Here is a tiny trained network, its code and every weight. The questions are about switching its units off for an input and a target symbol, where a switched-off unit gives its printed mean instead of its output.

import numpy as np


def w(rows, s, z=0):
    codes = np.array(rows[::2]) - 128.0
    scale = np.full(codes.shape[1], s)
    scale[-1] = z or s
    return codes * scale


def norm(h):
    return h / np.sqrt((h * h).mean(-1, keepdims=True) + 1e-5)


def f(y):
    return y / 2 * (1 + np.tanh(0.7978845608 * (y + 0.044715 * y**3)))


def softmax(a):
    e = np.exp(a - a.max(-1, keepdims=True))
    return e / e.sum(-1, keepdims=True)


def log_softmax(a):
    a = a - a.max(-1, keepdims=True)
    return a - np.log(np.exp(a).sum(-1, keepdims=True))


def net(x, mask):
    ids = ['αβδζμψω'.index(c) for c in x.split()]
    T = len(ids)
    res = E[ids] + P[:T]
    u = 0
    for l in range(3):
        r = norm(res)
        for j in range(3):
            rows = slice(2 * j, 2 * j + 2)
            q, k, v = (r @ M[l][rows].T for M in (Q, K, V))
            z = softmax(np.where(np.tri(T) > 0, q @ k.T / 2**0.5, -1e9)) @ v
            o = O[l][rows]
            res = res + np.where(mask[u + j], z, o[:, -1]) @ o[:, :-1]
        u += 3
        y = f(norm(res) @ A[l][:, :-1].T + A[l][:, -1])
        res = res + np.where(mask[u : u + 4], y, B[l][:, -1]) @ B[l][:, :-1]
        u += 4
    return log_softmax(norm(res)[-1] @ U[:, :-1].T + U[:, -1])


Q, K, V, O, A, B = {}, {}, {}, {}, {}, {}
E = w([
[138,144,130,82,204,2,117],'α',
[146,208,72,85,88,136,150],'β',
[166,140,131,29,222,147,143],'δ',
[74,67,68,110,85,92,176],'ζ',
[101,127,137,60,122,163,69],'μ',
[87,119,209,139,107,132,103],'ψ',
[191,129,123,75,47,82,195],'ω',
],0.021)
P = w([
[142,222,131,255,166,153,30],'0',
[157,135,138,135,42,130,128],'1',
[135,128,144,122,65,121,142],'2',
[119,120,137,109,73,91,134],'3',
[113,129,135,99,70,101,150],'4',
[102,112,127,80,72,90,154],'5',
[112,120,109,78,87,93,153],'6',
[84,115,163,82,76,86,143],'7',
],0.0089)
Q[0] = w([
[197,140,92,16,139,95,168],'L0H1',
[101,140,212,227,173,121,115],'L0H1',
[97,128,220,106,154,93,47],'L0H2',
[103,181,128,83,150,153,193],'L0H2',
[129,138,95,76,126,110,254],'L0H3',
[110,122,95,78,11,97,89],'L0H3',
],0.0084)
K[0] = w([
[216,178,3,239,152,61,61],'L0H1',
[111,48,237,32,45,30,199],'L0H1',
[104,105,221,187,147,116,84],'L0H2',
[72,219,164,63,154,122,135],'L0H2',
[120,69,91,169,131,162,32],'L0H3',
[129,106,60,129,187,211,136],'L0H3',
],0.0069)
V[0] = w([
[131,132,144,126,157,156,247],'L0H1',
[148,167,154,118,87,92,151],'L0H1',
[136,186,120,126,157,130,92],'L0H2',
[98,112,106,108,156,216,93],'L0H2',
[167,131,153,101,130,188,119],'L0H3',
[111,96,101,93,150,98,103],'L0H3',
],0.011)
O[0] = w([
[252,219,66,85,78,223,13,1],'L0H1',
[63,152,101,219,130,71,255,200],'L0H1',
[100,171,193,105,139,175,156,153],'L0H2',
[101,139,123,40,153,78,31,40],'L0H2',
[94,107,85,117,87,155,182,148],'L0H3',
[125,99,27,102,88,147,108,157],'L0H3',
],0.0052,0.0053)
A[0] = w([
[95,145,68,85,200,164,185,82],'L0N1',
[40,111,206,104,86,208,58,253],'L0N2',
[254,132,141,128,91,119,200,125],'L0N3',
[173,74,98,197,10,136,154,152],'L0N4',
],0.0075,0.0029)
B[0] = w([
[41,135,127,61,64,159,87,167],'L0N1',
[255,116,34,59,102,119,117,236],'L0N2',
[233,142,189,73,144,54,212,226],'L0N3',
[115,31,109,110,137,74,153,253],'L0N4',
],0.0094,0.0046)
Q[1] = w([
[132,104,133,94,165,154,83],'L1H1',
[103,124,136,77,72,2,190],'L1H1',
[153,151,124,115,80,158,133],'L1H2',
[100,167,132,125,180,56,146],'L1H2',
[153,103,153,192,167,152,122],'L1H3',
[107,135,109,82,101,97,139],'L1H3',
],0.014)
K[1] = w([
[141,19,146,178,142,205,67],'L1H1',
[48,169,44,2,91,147,132],'L1H1',
[153,144,156,207,52,147,124],'L1H2',
[16,134,204,104,201,91,110],'L1H2',
[89,68,122,79,177,122,139],'L1H3',
[118,194,121,224,147,133,84],'L1H3',
],0.0097)
V[1] = w([
[178,214,80,66,2,149,168],'L1H1',
[184,48,147,35,158,158,56],'L1H1',
[127,145,169,103,48,107,148],'L1H2',
[177,149,112,177,96,117,126],'L1H2',
[127,184,202,122,80,126,24],'L1H3',
[176,75,177,102,115,66,132],'L1H3',
],0.0088)
O[1] = w([
[139,174,107,143,21,102,109,255],'L1H1',
[150,66,123,74,181,138,103,181],'L1H1',
[181,109,169,74,183,113,2,172],'L1H2',
[168,147,32,207,166,122,66,115],'L1H2',
[251,50,205,170,125,31,155,143],'L1H3',
[189,84,133,149,21,210,168,186],'L1H3',
],0.0073,0.0095)
A[1] = w([
[114,146,109,143,117,88,115,122],'L1N1',
[88,176,168,93,104,139,137,163],'L1N2',
[118,150,149,127,137,38,254,114],'L1N3',
[208,71,57,163,47,67,149,254],'L1N4',
],0.0076,0.0021)
B[1] = w([
[122,169,128,119,90,173,2,135],'L1N1',
[104,72,162,123,18,115,35,140],'L1N2',
[140,167,56,67,127,7,26,211],'L1N3',
[132,81,183,211,117,131,27,255],'L1N4',
],0.0086,0.011)
Q[2] = w([
[114,138,67,109,92,173,98],'L2H1',
[144,89,97,190,142,83,117],'L2H1',
[141,5,101,47,60,34,58],'L2H2',
[90,105,246,78,189,168,170],'L2H2',
[58,164,115,253,186,210,123],'L2H3',
[125,150,82,198,145,182,193],'L2H3',
],0.012)
K[2] = w([
[174,183,120,148,136,62,171],'L2H1',
[127,181,123,18,97,197,69],'L2H1',
[106,140,65,41,81,190,137],'L2H2',
[169,98,253,100,162,148,152],'L2H2',
[142,101,140,110,70,49,126],'L2H3',
[163,95,137,58,60,119,195],'L2H3',
],0.013)
V[2] = w([
[108,175,184,2,103,99,26],'L2H1',
[164,84,84,52,148,158,104],'L2H1',
[145,126,26,176,191,129,62],'L2H2',
[60,135,189,97,162,49,221],'L2H2',
[104,101,26,147,49,162,184],'L2H3',
[242,129,124,109,80,183,63],'L2H3',
],0.0082)
O[2] = w([
[37,175,163,28,147,157,89,255],'L2H1',
[223,73,148,101,122,254,119,169],'L2H1',
[189,166,68,141,145,162,11,94],'L2H2',
[44,131,220,144,130,162,232,88],'L2H2',
[149,190,251,137,123,136,118,32],'L2H3',
[142,233,141,5,103,106,178,162],'L2H3',
],0.0078,0.0076)
A[2] = w([
[203,48,161,109,158,220,117,160],'L2N1',
[141,153,172,84,211,32,61,170],'L2N2',
[124,221,148,254,120,118,217,14],'L2N3',
[227,172,254,84,119,44,65,252],'L2N4',
],0.0073,0.0033)
B[2] = w([
[76,110,212,133,108,165,162,160],'L2N1',
[107,148,136,117,215,215,57,181],'L2N2',
[213,7,100,2,144,12,190,127],'L2N3',
[93,183,225,162,139,167,181,245],'L2N4',
],0.0086,0.011)
U = w([
[96,203,179,116,215,97,86,41],'α',
[113,255,134,147,46,156,152,214],'β',
[91,152,186,52,140,217,211,214],'δ',
[88,90,77,151,129,134,141,176],'ζ',
[210,141,103,41,133,187,87,117],'μ',
[135,148,235,195,123,232,98,131],'ψ',
[235,139,195,107,133,71,187,5],'ω',
],0.0075,0.0021)

Each question gives the input, a string of symbols that net reads in full, and the target symbol t.
The units are the heads (2 rows each of Q, K, V and O) and the neurons (one row each of A and B). Each row of codes is followed by its name. A weight is (code - 128) times the scale printed after its matrix; where a second scale follows, it is the last column's (O, A, B and U).
mask holds one flag per unit, layer by layer, with each layer's heads first. A switched-off unit (its flag False) gives its mean, the last column of its rows in O or B, instead of its output. The means were averaged over made-up inputs and are rounded, as every weight is.
A unit's drop is (log p(t) with every unit on - log p(t) with that unit switched off) / (log p(t) with every unit on - log p(t) with every unit switched off).
top k neurons: the k neurons with the biggest drops, biggest first
k most important neurons of layer l: the k neurons of layer l with the biggest drops, biggest first
heads that matter: for each layer, one digit per head in row order, 1 if its drop is at least 0.15 and else 0, layers parted by /
drop of u: that unit's drop, to one decimal
input δ ζ β δ δ α, target δ: heads that matter -> 000 / 000 / 110
input ψ ζ ζ, target ω: top 2 neurons -> [L0N2; L0N4]
input ζ ψ ω μ δ ψ α β, target ψ: 2 most important neurons of layer 1 -> [L1N4; L1N3]
input μ ω ψ ψ δ ω α ψ, target δ: heads that matter -> 000 / 101 / 011
input α μ ψ ψ, target μ: heads that matter -> 000 / 000 / 010
input δ ψ ω ζ ψ β ω μ, target μ: heads that matter -> 000 / 000 / 000
input ω μ α β μ, target β: 2 most important neurons of layer 0 -> [L0N4; L0N1]
input ψ ω α ψ ψ, target ω: top 2 neurons -> [L0N2; L0N4]
input ζ ψ ψ ψ α ω, target ψ: top neuron -> [L1N4]
input μ α ψ μ μ μ ψ, target μ: 3 most important neurons of layer 0 -> [L0N2; L0N4; L0N3]
input ω ω ω ω δ α, target β: heads that matter -> 100 / 001 / 000
input ψ ω β, target ω: top 3 neurons -> [L0N3; L0N4; L0N2]
input μ ζ ζ α μ δ δ ω, target δ: 2 most important neurons of layer 0 -> [L0N1; L0N2]
input μ μ δ δ ψ ζ δ ψ, target δ: 3 most important neurons of layer 1 -> [L1N4; L1N3; L1N2]
input ζ ζ δ, target ψ: 2 most important neurons of layer 1 -> [L1N2; L1N3]
input α ω ω ψ α, target ζ: 2 most important neurons of layer 0 -> [L0N2; L0N3]
input μ ψ ω δ ω, target δ: 2 most important neurons of layer 0 -> [L0N2; L0N1]
input ψ ζ ψ ψ ζ, target ω: 2 most important neurons of layer 0 -> [L0N2; L0N4]
input δ ψ δ β μ α, target μ: top neuron -> [L0N3]
input μ ψ δ ζ, target δ: top 3 neurons -> [L0N2; L0N1; L1N4]
input α α ψ ω ω ω, target ζ: top neuron -> [L0N2]
input δ δ δ β α ω ζ, target μ: 2 most important neurons of layer 2 -> [L2N4; L2N1]
input μ ω β α α δ δ, target δ: drop of L2H2 -> 0.1
input ζ ψ μ ω α ψ α, target ψ: drop of L1H2 -> 0.0
input ω ω ψ β ζ β ω, target β: drop of L1H3 -> 0.3
input ω ζ β ζ β ω ζ, target β: drop of L2H3 -> 0.2
input ζ α ψ β, target ψ: top neuron -> [L1N4]
